Below are the code and all the weights of a small trained network. Each question names an input and a class and asks about switching units off, where a switched-off unit gives its printed mean instead of its output.

import numpy as np


def w(rows, s, z=0):
    codes = np.array(rows[::2]) - 128.0
    scale = np.full(codes.shape[1], s)
    scale[-1] = z or s
    return codes * scale


def f(y):
    return np.maximum(y, 0)


def log_softmax(a):
    a = a - a.max(-1, keepdims=True)
    return a - np.log(np.exp(a).sum(-1, keepdims=True))


def net(x, mask):
    res = np.array(x, float).reshape(1, 2) / 4 @ E
    y = f(res @ A[0][:, :-1].T + A[0][:, -1])
    res = res + np.where(mask, y, B[0][:, -1]) @ B[0][:, :-1]
    return log_softmax(res[-1] @ U[:, :-1].T + U[:, -1])


A, B = {}, {}
E = w([
[229,136,113,42,174,182,205,112,101,157,124,176],'x0',
[138,142,6,162,109,186,75,28,161,130,178,101],'x1',
],0.015)
A[0] = w([
[105,132,210,81,146,113,188,251,110,89,150,136,142],'N1',
[147,120,153,96,152,167,182,98,114,169,158,161,73],'N2',
[203,165,104,64,204,95,161,139,132,119,124,161,150],'N3',
[79,64,151,78,132,107,130,194,88,144,85,201,77],'N4',
[84,137,125,118,135,121,158,159,108,124,175,120,253],'N5',
[68,58,139,158,60,46,85,134,114,101,128,99,84],'N6',
[115,101,174,130,148,85,187,185,59,124,66,101,79],'N7',
[164,158,71,199,119,159,143,2,165,110,220,87,77],'N8',
[96,118,149,174,82,50,62,179,161,6,107,74,96],'N9',
[129,83,155,95,111,72,128,177,113,120,74,122,130],'N10',
[197,81,133,79,206,171,175,132,80,176,116,140,109],'N11',
[180,149,147,84,130,193,167,117,72,200,123,168,87],'N12',
],0.0085,0.015)
B[0] = w([
[155,154,76,139,88,180,128,89,121,114,147,198,254],'N1',
[96,123,156,87,127,102,192,68,87,152,55,115,166],'N2',
[129,186,132,172,118,99,143,185,145,122,87,79,215],'N3',
[95,115,105,43,103,170,130,88,63,73,123,137,188],'N4',
[166,213,100,237,151,164,71,243,229,246,198,110,237],'N5',
[73,137,190,106,202,74,177,101,130,119,81,120,196],'N6',
[99,167,110,112,96,160,140,76,113,41,117,172,202],'N7',
[90,195,109,94,85,147,128,37,117,62,113,182,241],'N8',
[34,129,96,90,153,50,169,182,84,169,81,102,220],'N9',
[135,156,109,114,128,192,100,74,174,109,127,175,197],'N10',
[53,133,170,128,167,77,202,148,138,165,158,124,214],'N11',
[37,127,167,153,156,30,148,125,133,120,90,113,195],'N12',
],0.011,0.017)
U = w([
[85,119,150,123,189,32,169,139,119,170,65,101,61],'0',
[123,125,89,115,72,178,133,75,121,67,119,186,64],'1',
[170,130,108,163,148,151,108,199,198,253,192,125,254],'2',
[153,73,173,106,151,133,101,131,86,137,127,121,87],'3',
[179,81,156,101,114,130,109,157,91,136,129,99,79],'4',
],0.015,0.0084)

Each question gives the input, the list of numbers given to net, and the class t.
The units are the neurons (one row each of A and B). Each row of codes is followed by its name. A weight is (code - 128) times the scale printed after its matrix; where a second scale follows, it is the last column's (A, B and U).
mask holds one flag per neuron, in row order. A switched-off neuron (its flag False) gives its mean, the last column of its row in B, instead of its output. The means were averaged over made-up inputs and are rounded, as every weight is.
A unit's drop is (log p(t) with every unit on - log p(t) with that unit switched off) / (log p(t) with every unit on - log p(t) with every unit switched off).
The circuit of an input: a set's keep is (log p(t) with only the set's units on - log p(t) with every unit switched off) / (log p(t) with every unit on - log p(t) with every unit switched off). Starting from all 12 units, units are removed one at a time, each time the one whose removal leaves the highest keep (on an exact tie, the one counted first), for as long as the keep stays at least 0.8.
circuit, biggest first: the units of the circuit, biggest drop first
unit that matters most: the unit with the biggest drop
top k neurons: the k neurons with the biggest drops, biggest first
drop of u: that unit's drop, to one decimal
input [5,-6], class 1: unit that matters most : N1
input [5,-7], class 1: top 2 neurons : N1, N7
input [4,-5], class 1: top 3 neurons : N1, N9, N7
input [6,-7], class 1: top 3 neurons : N1, N7, N4
input [-3,1], class 2: circuit, biggest first : N12, N8
input [-6,-7], class 1: top 4 neurons : N1, N7, N10, N4
input [-8,8], class 0: top 3 neurons : N9, N6, N1
input [-4,4], class 0: top 3 neurons : N1, N7, N10
input [-5,-7], class 1: drop of N1 : 0.5
input [-8,6], class 0: drop of N9 : 0.1
input [-2,3], class 2: drop of N4 : 0.2
input [-1,3], class 2: drop of N7 : 0.5
